Below is a small trained network, with its code and all its weights. Each question gives an input and a class and asks what happens when units are switched off, that is, made to give their printed mean instead of their output.

import numpy as np


def w(rows, s, z=0):
    codes = np.array(rows[::2]) - 128.0
    scale = np.full(codes.shape[1], s)
    scale[-1] = z or s
    return codes * scale


def f(y):
    return np.maximum(y, 0)


def log_softmax(a):
    a = a - a.max(-1, keepdims=True)
    return a - np.log(np.exp(a).sum(-1, keepdims=True))


def net(x, mask):
    res = np.array(x, float).reshape(1, 7) / 4 @ E
    y = f(res @ A[0][:, :-1].T + A[0][:, -1])
    res = res + np.where(mask, y, B[0][:, -1]) @ B[0][:, :-1]
    return log_softmax(res[-1] @ U[:, :-1].T + U[:, -1])


A, B = {}, {}
E = w([
[162,199,253,101,127,146,158,222,210],'x0',
[142,132,145,122,148,127,116,110,122],'x1',
[55,31,189,67,149,214,193,70,162],'x2',
[120,120,91,124,93,124,150,150,150],'x3',
[224,66,100,206,234,156,204,165,98],'x4',
[124,127,140,137,135,127,122,127,123],'x5',
[132,125,158,138,130,120,126,120,105],'x6',
],0.012)
A[0] = w([
[188,81,31,188,159,86,92,121,77,162],'n0',
[191,220,101,156,113,63,73,168,112,255],'n1',
[94,194,217,62,63,117,70,163,194,119],'n2',
[198,128,189,151,158,142,174,203,211,12],'n3',
[97,5,87,134,166,185,170,62,96,90],'n4',
[75,80,172,69,129,149,143,96,151,157],'n5',
[48,120,93,97,62,95,33,45,107,216],'n6',
],0.016,0.0072)
B[0] = w([
[164,202,75,198,69,126,151,84,87,247],'n0',
[198,65,79,142,172,94,35,174,115,247],'n1',
[119,72,90,188,133,124,97,53,219,242],'n2',
[106,138,181,42,131,135,116,216,78,206],'n3',
[125,50,103,97,196,89,155,98,185,245],'n4',
[90,142,174,105,109,145,152,114,160,206],'n5',
[142,143,190,50,152,140,129,254,60,254],'n6',
],0.019,0.029)
U = w([
[187,152,126,116,122,131,69,254,74,211],'0',
[178,14,48,144,209,68,130,89,197,171],'1',
[95,123,189,26,165,152,221,170,125,181],'2',
[67,116,163,148,80,189,131,52,242,3],'3',
[189,187,40,209,88,109,152,84,94,174],'4',
],0.0097,0.0016)

Each question gives the input, the list of numbers given to net, and the class t.
The units are the neurons (one row each of A and B). Each row of codes is followed by its name. A weight is (code - 128) times the scale printed after its matrix; where a second scale follows, it is the last column's (A, B and U).
mask holds one flag per neuron, in row order. A switched-off neuron (its flag False) gives its mean, the last column of its row in B, instead of its output. The means were averaged over made-up inputs and are rounded, as every weight is.
A unit's drop is (log p(t) with every unit on - log p(t) with that unit switched off) / (log p(t) with every unit on - log p(t) with every unit switched off).
The circuit of an input: a set's keep is (log p(t) with only the set's units on - log p(t) with every unit switched off) / (log p(t) with every unit on - log p(t) with every unit switched off). Starting from all 7 units, units are removed one at a time, each time the one whose removal leaves the highest keep (on an exact tie, the one counted first), for as long as the keep stays at least 0.8.
circuit, biggest first: the units of the circuit, biggest drop first
most important unit: the unit with the biggest drop
k most important neurons: the k neurons with the biggest drops, biggest first
drop of u: that unit's drop, to one decimal
input [1,0,7,-5,-3,7,-5], class 3: 2 most important neurons => n1, n5
input [6,2,1,6,-6,-4,2], class 3: circuit, biggest first => n2, n4, n1
input [-7,8,0,-7,-1,5,1], class 0: circuit, biggest first => n6
input [1,-3,7,6,-3,5,5], class 3: circuit, biggest first => n1, n3
input [1,-5,-6,-8,-3,-7,-3], class 1: 2 most important neurons => n3, n2
input [3,-7,1,-4,-1,-3,3], class 3: circuit, biggest first => n1, n6
input [-7,8,0,7,7,4,-1], class 4: 3 most important neurons => n0, n1, n2
input [5,7,0,3,7,2,1], class 0: 2 most important neurons => n4, n5
input [-6,-8,2,4,0,-7,2], class 2: 3 most important neurons => n2, n1, n6
input [-7,-7,-7,-1,1,4,-7], class 4: 2 most important neurons => n0, n3
input [0,-5,-6,-7,1,-2,2], class 4: 4 most important neurons => n6, n4, n3, n0
input [1,4,4,-8,-8,6,5], class 3: 2 most important neurons => n2, n3
input [-8,-4,-5,-7,0,-1,2], class 0: 2 most important neurons => n6, n2
input [3,3,-5,0,8,-6,5], class 0: most important unit => n3
input [-1,3,-1,-1,5,-7,-3], class 4: 2 most important neurons => n6, n0
input [1,-5,5,-3,2,5,4], class 2: 2 most important neurons => n2, n1
input [2,8,-4,5,7,0,-1], class 0: drop of n3 => 1.3
input [-5,-2,8,-7,-1,2,-1], class 2: drop of n2 => 0.1
input [6,-6,-8,-1,-6,4,-4], class 1: drop of n2 => 1.2
input [-1,-7,5,8,-2,5,-1], class 2: most important unit => n1
